[[ 11   6  18   0  -6  11  20   7  -5 -42  29  25  -1 -62  -3]
 [ 29  56  21  49 -30  38  23 -57  32 -24  15  18  42  -4  44]
 [  3   7  -8  25 -30   2  -7 -31  42 -20  -9 -10  33  18  31]
 [ 34  32  33  25 -29  35  33 -52  15 -14  27  27  23 -17  20]
 [ 10   8  10  10 -16   9  12   0  13 -38  18  12  11 -11   9]
 [ 18  16  10  27 -35  17   9 -45  35  -5   1   2  30   8  28]]
:
[[ 18  16  10  27 -35  17   9 -45  35  -5   1   2  30   8  28]
 [ 11   6  18   0  -6  11  20   7  -5 -42  29  25  -1 -62  -3]
 [ 29  56  21  49 -30  38  23 -57  32 -24  15  18  42  -4  44]
 [  3   7  -8  25 -30   2  -7 -31  42 -20  -9 -10  33  18  31]
 [ 34  32  33  25 -29  35  33 -52  15 -14  27  27  23 -17  20]
 [ 10   8  10  10 -16   9  12   0  13 -38  18  12  11 -11   9]]

[[ 42   9  37  40 -43 -18]
 [ 21  19  31  37 -41  -2]
 [ 53  -3  32  48 -46 -24]
 [ 12  14  19  42 -42  13]
 [ 45 -23   3  63 -53   2]
 [ 13  15  21  40 -41   9]
 [ 17  -5   4  54 -47  20]]
:
[[ 17  -5   4  54 -47  20]
 [ 42   9  37  40 -43 -18]
 [ 21  19  31  37 -41  -2]
 [ 53  -3  32  48 -46 -24]
 [ 12  14  19  42 -42  13]
 [ 45 -23   3  63 -53   2]
 [ 13  15  21  40 -41   9]]

[[ 11  63 -26   0  19  16 -23 -49 -23 -56 -11   3 -12]
 [  5   1  11  28  23   8  16  -5  22  71   9  10  21]]
:
[[  5   1  11  28  23   8  16  -5  22  71   9  10  21]
 [ 11  63 -26   0  19  16 -23 -49 -23 -56 -11   3 -12]]

[[ -1 -26  24  10 -35  70  62]
 [  4  -4   7  -1   6 -21   4]
 [ 16   1   1   3   9 -17  -8]]
:
[[ 16   1   1   3   9 -17  -8]
 [ -1 -26  24  10 -35  70  62]
 [  4  -4   7  -1   6 -21   4]]

[[56  4 59 54 59 -4]
 [58 54 54 52 50 53]
 [55 50  0 49 -2 51]
 [ 1 50 -4  3  2 58]
 [53 55 53 58 -5 56]
 [59 -4 58 57 56  5]
 [60 57 57 56 61  2]
 [60 -6 60 50 61 62]
 [ 2 50 60 50 -4 49]
 [61  0 50 58 57 -5]]
:
[[61  0 50 58 57 -5]
 [56  4 59 54 59 -4]
 [58 54 54 52 50 53]
 [55 50  0 49 -2 51]
 [ 1 50 -4  3  2 58]
 [53 55 53 58 -5 56]
 [59 -4 58 57 56  5]
 [60 57 57 56 61  2]
 [60 -6 60 50 61 62]
 [ 2 50 60 50 -4 49]]

[[ 11  46  64  40  70  19 -15  66  35  64  40 -20]
 [ -8 -22   3  17 -15 -43   3 -28  10  20 -26 -41]]
:
[[ -8 -22   3  17 -15 -43   3 -28  10  20 -26 -41]
 [ 11  46  64  40  70  19 -15  66  35  64  40 -20]]

[[ 40 -45  14]
 [  6 -43  31]
 [ 14 -25   4]
 [-44  32  23]
 [ 19   6 -42]
 [-64  40 -44]
 [-46  14 -25]
 [-17  19   6]
 [ 23 -63  39]
 [ 31  22 -64]]
:
[[ 31  22 -64]
 [ 40 -45  14]
 [  6 -43  31]
 [ 14 -25   4]
 [-44  32  23]
 [ 19   6 -42]
 [-64  40 -44]
 [-46  14 -25]
 [-17  19   6]
 [ 23 -63  39]]

[[ 29  56  76]
 [ -5  56 -37]
 [-79  37  76]
 [-54  56 -14]
 [-28  19 -34]
 [-72   0 -37]
 [-46  75  -4]
 [ -3  37  49]]
:
[[ -3  37  49]
 [ 29  56  76]
 [ -5  56 -37]
 [-79  37  76]
 [-54  56 -14]
 [-28  19 -34]
 [-72   0 -37]
 [-46  75  -4]]

[[-45 -28]
 [-30  -4]
 [-43  18]
 [ 68   4]]
:
[[ 68   4]
 [-45 -28]
 [-30  -4]
 [-43  18]]
---
[[ -1 -75]
 [ 11 -20]]
:
[ -1 -20]

[[-12 -17   6 -64  -5]
 [ 56   1   6 -19  -5]
 [-47 -17   6  37  -5]]
:
[-12   1   6]

[[  1 -16  -5 -52 -18]
 [ 27 -24  19 -19 -35]
 [ -8 -12 -13 -63 -11]
 [ 30 -25  22 -15 -38]]
:
[  1 -24 -13 -15]

[[-42  -3  17 -77]
 [-18  16 -21  11]]
:
[-42  16]

[[ 31  -9  56  19 -57]
 [-69 -12  -8  -3  43]
 [ 47  59 -15  -1 -60]
 [-57 -33  26   7  27]]
:
[ 31 -12 -15   7]

[[  6 -23   2   3  74]
 [  3  15  -8  16 -14]]
:
[ 6 15]

[[-13  75]
 [ 80 -67]
 [ 64  16]]
:
[-13 -67]

[[26 66 35]
 [47 52 25]]
:
[26 52]
---
[[ 36  16  23]
 [ 80 -75 -14]]
:
[[ 36  16]
 [ 80 -75]]

[[-9 17 64 19]
 [-9 14 71 31]
 [-9 14 57 19]]
:
[[-9 17]
 [-9 14]]

[[ 35   5 -23]
 [  5 -18 -46]
 [ 13  17 -27]
 [-71 -10 -44]]
:
[[ 35   5]
 [  5 -18]]

[[ 75   6]
 [-49  57]
 [ -4  17]
 [ 28 -59]]
:
[[ 75   6]
 [-49  57]]

[[ -2 -12  75 -11]
 [  0 -12  -6 -13]
 [-17 -10  -2   0]
 [ -5 -12   3  -7]
 [-20  12  30   6]]
:
[[ -2 -12]
 [  0 -12]]

[[ 44 -60  38  13]
 [-14  51 -31  17]
 [-38 -64  25 -31]
 [-47  37 -30 -28]]
:
[[ 44 -60]
 [-14  51]]
---
[[ 28  57]
 [  6  41]
 [-17  34]]
:
[57  6]

[[-18 -11 -66]
 [  2  18 -52]
 [  0   9  39]
 [ 27   5  53]]
:
[-66  18   0]

[[-61 -54 -66  59 -54]
 [-48 -31 -35  78 -60]]
:
[-54  78]

[[-63 -31]
 [-25   7]
 [-79   3]
 [ 76  28]
 [ 57  31]]
:
[-31 -25]

[[ -5   7]
 [-34 -68]
 [-67 -44]
 [ 39 -13]]
:
[  7 -34]

[[ 37 -40  -9  56 -44]
 [-60 -28  -1   8  41]]
:
[-44   8]

[[ 15  15 -13  11]
 [ 23  30   4 -18]
 [-18 -11 -47  29]
 [ 15 -59 -26   3]
 [-17 -24 -13  46]]
:
[ 11   4 -11  15]

[[-16  -2 -67 -10]
 [ 49  48  56  42]
 [-28 -14 -22   4]
 [-32 -35  22   9]]
:
[-10  56 -14 -32]
---
[[ 29 -12  46 -36  -4 -31]
 [-26 -32 -23 -45  15  69]
 [ -5 -24 -11 -30  26 -12]
 [-18 -12 -19  31  14  46]
 [-17  60  17  50 -61  15]
 [ -3 -23  -4 -27  14  23]
 [  1 -23 -33  61  37  16]]
:
[[  1 -23 -33  61  37  16]
 [-26 -32 -23 -45  15  69]
 [-18 -12 -19  31  14  46]
 [ -5 -24 -11 -30  26 -12]
 [ -3 -23  -4 -27  14  23]
 [-17  60  17  50 -61  15]
 [ 29 -12  46 -36  -4 -31]]

[[ 17  -6 -19   1]
 [ -3 -14 -57  -8]]
:
[[ -3 -14 -57  -8]
 [ 17  -6 -19   1]]

[[-14  67  13   6  33  15 -17  46 -13 -29  -9  48  29 -21]
 [  4  -8  -2 -22  37 -18  48  40  16 -59 -35  44  -2 -15]
 [-33  67  -1  11   4 -13  48  60   1 -34   8  42  28 -30]
 [ 17 -11  -4 -22 -31 -16 -20 -17 -24  20   6  48 -30 -18]
 [ 29   4   1 -10  37 -19   1  -5  14  60   8  20 -20 -10]]
:
[[ 17 -11  -4 -22 -31 -16 -20 -17 -24  20   6  48 -30 -18]
 [  4  -8  -2 -22  37 -18  48  40  16 -59 -35  44  -2 -15]
 [-33  67  -1  11   4 -13  48  60   1 -34   8  42  28 -30]
 [ 29   4   1 -10  37 -19   1  -5  14  60   8  20 -20 -10]
 [-14  67  13   6  33  15 -17  46 -13 -29  -9  48  29 -21]]

[[ 59 -27 -28   5  20  21  24 -17  72  52  50  -9  22  55]
 [ -7  -6  11   1  -2 -34 -37 -26 -11 -10 -19  14   7 -34]
 [ -4 -14 -18  -8  -4 -16 -13 -25  -3 -13  -7  -9   3 -11]]
:
[[ 59 -27 -28   5  20  21  24 -17  72  52  50  -9  22  55]
 [ -4 -14 -18  -8  -4 -16 -13 -25  -3 -13  -7  -9   3 -11]
 [ -7  -6  11   1  -2 -34 -37 -26 -11 -10 -19  14   7 -34]]

[[ -8  -8   2  -3 -12 -12   9  -5  -1 -15  -9]
 [ -4  27 -36 -20  33  22   2   3   7  64 -25]
 [  2  -6 -16   7   3   3 -17  -2   7   2   2]]
:
[[ -4  27 -36 -20  33  22   2   3   7  64 -25]
 [  2  -6 -16   7   3   3 -17  -2   7   2   2]
 [ -8  -8   2  -3 -12 -12   9  -5  -1 -15  -9]]

[[ 56  44 -41 -12   7 -49  16  27 -35  -6]
 [ 29 -27 -28  -9  32 -38  22 -34  17  15]
 [ 10  -1 -30 -20  12 -31  -5 -20   4  10]
 [ 20   4  10  49   5 -17   6  42 -18  45]
 [ 18  29 -14  47   1  15  15  45 -26   1]
 [  3  29 -29  36 -15  24  12  19 -35  13]
 [ 12 -63  32  -8  -3  48   0  49 -17  -1]
 [ 24  -1   1  15  26  65  10  25  -9 -11]]
:
[[ 56  44 -41 -12   7 -49  16  27 -35  -6]
 [ 10  -1 -30 -20  12 -31  -5 -20   4  10]
 [  3  29 -29  36 -15  24  12  19 -35  13]
 [ 29 -27 -28  -9  32 -38  22 -34  17  15]
 [ 18  29 -14  47   1  15  15  45 -26   1]
 [ 24  -1   1  15  26  65  10  25  -9 -11]
 [ 20   4  10  49   5 -17   6  42 -18  45]
 [ 12 -63  32  -8  -3  48   0  49 -17  -1]]

[[ -3  -1   4  -1  -1]
 [ -9  -6  11  25 -13]
 [-21  -1  -8   8 -11]
 [-61 -26 -45  57 -25]
 [ -3  -1   0  -2   0]
 [ -4  -3   2   6  -3]
 [ -4  -2   3   3  -2]
 [-16  -4  -4  14 -10]]
:
[[-61 -26 -45  57 -25]
 [-21  -1  -8   8 -11]
 [-16  -4  -4  14 -10]
 [ -3  -1   0  -2   0]
 [ -4  -3   2   6  -3]
 [ -4  -2   3   3  -2]
 [ -3  -1   4  -1  -1]
 [ -9  -6  11  25 -13]]
